[134 133 132  98 109 141 121] yields 133

[130 153 118 143 103 151 132] yields 143

[[105 119 111 102 119]
 [106 147 120 134 132]] yields 132

[157 108 104 118 134] yields 118

[106 107 147 144 142] yields 142

[124 143 141 128 151 144] yields 143

[132 126 115 156 110] yields 126
---
[[121 130 138 131 130 123 132 121 123 131 129 124 134]
 [129 128 116 121 122 138 117 132 116 121 118 136 130]
 [105 130 121 121 126 139 119 133 115 125 116 118 114]
 [126 129 116 143 132 128 127 132 133 121 140 129 124]
 [131 134 117 126 131 128 126 129 141 126 123 135 136]
 [136 132 119 134 121 129 124 130 130 126 129 124 131]
 [132 129 119 126 131 127 130 122 125 124 140 136 127]
 [116 124 125 128 127 131 126 130 134 123 114 134 130]
 [135 132 124 130 121 129 124 130 129 129 126 122 131]] ==> 121

[[128 131 131 128 127 131 130 132 128 134 126 131]
 [122 138 127 128 139 128 126 128 119 132 113 128]
 [137 120 136 127 109 136 137 136 142 135 147 137]
 [129 114 140 127 111 142 141 142 142 133 143 142]
 [123 135 128 128 136 130 128 130 121 132 116 130]
 [128 117 138 127 116 140 138 140 139 133 138 140]
 [149 128 129 127 109 128 132 127 138 138 150 129]
 [133 137 126 128 131 127 127 126 123 134 125 127]] ==> 128

[[129 126 133 125 128 130 130 125]
 [127 127 128 127 128 128 128 128]
 [129 126 133 126 128 130 130 125]
 [128 128 129 128 127 128 127 128]
 [128 127 132 126 128 130 130 126]
 [126 125 134 127 124 127 124 129]
 [128 127 130 127 128 129 129 127]
 [126 125 127 126 128 128 127 129]
 [128 128 130 127 128 129 129 127]
 [130 120 149 118 130 137 137 116]
 [123 121 141 125 118 125 120 131]
 [121 118 147 123 114 123 116 132]] ==> 129

[[145 136 131 109 115 119 121 109 120 109 139 125 143 107 124 126]
 [107 104 109 144 149 138 117 141 137 144 104 132 106 142 119 110]
 [128 121 121 124 132 127 118 124 126 124 122 126 126 125 121 118]
 [149 133 121 132 123 137 119 129 135 131 137 141 140 128 114 120]
 [153 136 120 143 121 146 123 135 145 140 140 153 141 133 112 122]
 [132 127 123 139 124 139 129 131 142 138 129 144 128 129 123 125]
 [136 117 113 130 142 131 106 132 123 128 120 123 128 135 110 107]] ==> 145

[[132 124 131 128 134 135 124 125 124 121 131 133]
 [100 129 153 156 146 100 128 140 129 124 153 148]
 [139 116 124 122 126 130 117 119 116 138 124 125]
 [134 132 109 114 106 120 133 127 131 152 110 107]
 [131 122 132 129 133 131 122 125 122 126 132 133]
 [124 120 145 140 147 130 119 127 120 114 145 146]
 [131 128 130 127 132 137 128 127 128 118 129 131]] ==> 132

[[126 122 125 113 107 128 127 141 133 140]
 [126 123 125 115 109 128 126 138 131 138]
 [129 130 129 135 137 128 128 122 125 123]
 [129 131 130 135 139 128 129 122 127 122]
 [127 126 126 122 119 129 126 132 128 132]
 [129 131 130 135 139 128 129 123 127 123]
 [130 132 131 137 142 127 130 122 127 121]
 [129 130 128 133 134 129 127 123 125 124]
 [129 131 128 136 137 129 127 120 123 123]
 [131 132 131 137 143 127 131 121 127 121]] ==> 126

[[135 135 130 134 133 135 147 138 128 134 144 132]
 [140 122 123 123 117 118 111 117 112 109 119 124]
 [138 136 138 155 149 149 138 132 134 137 131 137]
 [143 144 141 134 126 131 122 128 134 123 121 129]
 [101 120 119 128 129 137 136 143 147 144 142 154]
 [124 127 116 133 116 125 130 122 130 115 116 121]
 [121 115 117 121 122 119 123 107 109 115 111 130]] ==> 135

[[134 120 127 135 126 122 128 116 137 132 127 117 123 123]
 [138 127 127 120 132 117 125 126 138 136 132 117 120 111]
 [130 126 121 104 131 127 121 119 131 131 134 128 116 107]
 [145 122 132 127 118 112 119 128 148 138 131 112 120 124]
 [136 122 128 132 127 122 128 121 138 136 128 115 121 118]
 [130 126 121 104 132 127 121 119 131 131 134 128 116 107]
 [146 122 132 127 118 112 119 128 148 138 131 112 120 125]
 [139 127 127 120 132 117 125 126 138 136 132 117 120 111]
 [134 120 127 135 126 122 128 116 137 132 127 117 123 122]
 [136 122 128 132 127 122 128 121 138 136 128 115 121 118]] ==> 134
---
array([123,  99, 134, 113, 122]) -> 99

array([[145, 152, 124, 151, 123, 156],
       [111, 129, 121, 106, 117, 133]]) -> 129

array([152, 130, 134, 132, 128, 140, 138]) -> 130

array([[152, 158, 122, 116, 155, 115, 153],
       [101, 103, 134, 130, 103, 143, 109]]) -> 103

array([154, 114, 104,  98, 123, 127, 125]) -> 114

array([100, 114, 146, 137, 102]) -> 114

array([119, 122, 122, 155]) -> 122

array([ 98, 153, 137, 116, 143, 145]) -> 153

array([ 99, 125, 125, 152]) -> 125

array([117, 142, 130, 126, 103, 132, 131]) -> 142
---
array([[124, 146, 137, 116, 122],
       [158, 122, 131, 106, 153],
       [143, 119, 131, 118, 141]]) => 141

array([139, 140, 114, 153]) => 153

array([116, 129, 137, 131, 115, 106]) => 106

array([[118, 130, 116, 155],
       [113, 132, 109, 135]]) => 135

array([[158, 135, 136, 112, 121],
       [125, 119, 134, 128, 121],
       [132, 157, 131, 121, 139]]) => 139

array([130, 124, 122, 152, 129]) => 129

array([142, 121, 133, 128, 123, 104, 115]) => 115
---
[134 121 149 140 114 118] ans = 121

[ 99 133 147 123 112] ans = 99

[[120 142 130 130 137 128 139]
 [153 142 109 134 118 130 115]
 [130 156 114 127 116 137 137]] ans = 114

[110 151 109 103 115 128] ans = 151

[138 140 139 137 132 134 106] ans = 139

[[136 151 122 125]
 [150 127 130 125]
 [119 141 112 120]] ans = 125

[[ 99 112 143 121 108]
 [126 118 143 121 137]] ans = 126

[122 157 131 132 133] ans = 122

[142 120 154 144 133] ans = 142

[137 149 115 118 146 150] ans = 149
---
137,125,135,127,157
125,136,142,151,123
-> 142

137,151,116,127
113,142,117,105
104,107,118,124
-> 107

123,134,117,130,125
129,138,141,137,132
134,100,124,136,120
-> 124

126,145,108,134,107,136
149,117,128,128,144,125
-> 128

100,133,115,117,114 -> 115

124,153,129,141,132 -> 129

102,118,143,142 -> 118

130,123,156,139,124,154
131,124,156,140,124,154
-> 140
---
[[152 115 153 129]
 [116 100 110 114]
 [111 107 140 135]]: 107

[133 111 101 118 144 152 129]: 144

[[117 129 119 107 139]
 [117 123 113 128 131]
 [132 149 123 126 150]]: 123

[150 135 106 130 124 132]: 130

[[135 126 133 131 102 147]
 [132 116 111 111 111 115]
 [140 118 125 142 140 117]]: 142

[[110 114 145 109 112 140 106]
 [113 119 147 122 150 135 113]]: 150

[139 135 128 152 104 120 133]: 104

[[124 125 143 150 127]
 [117 117 120 130 111]]: 120
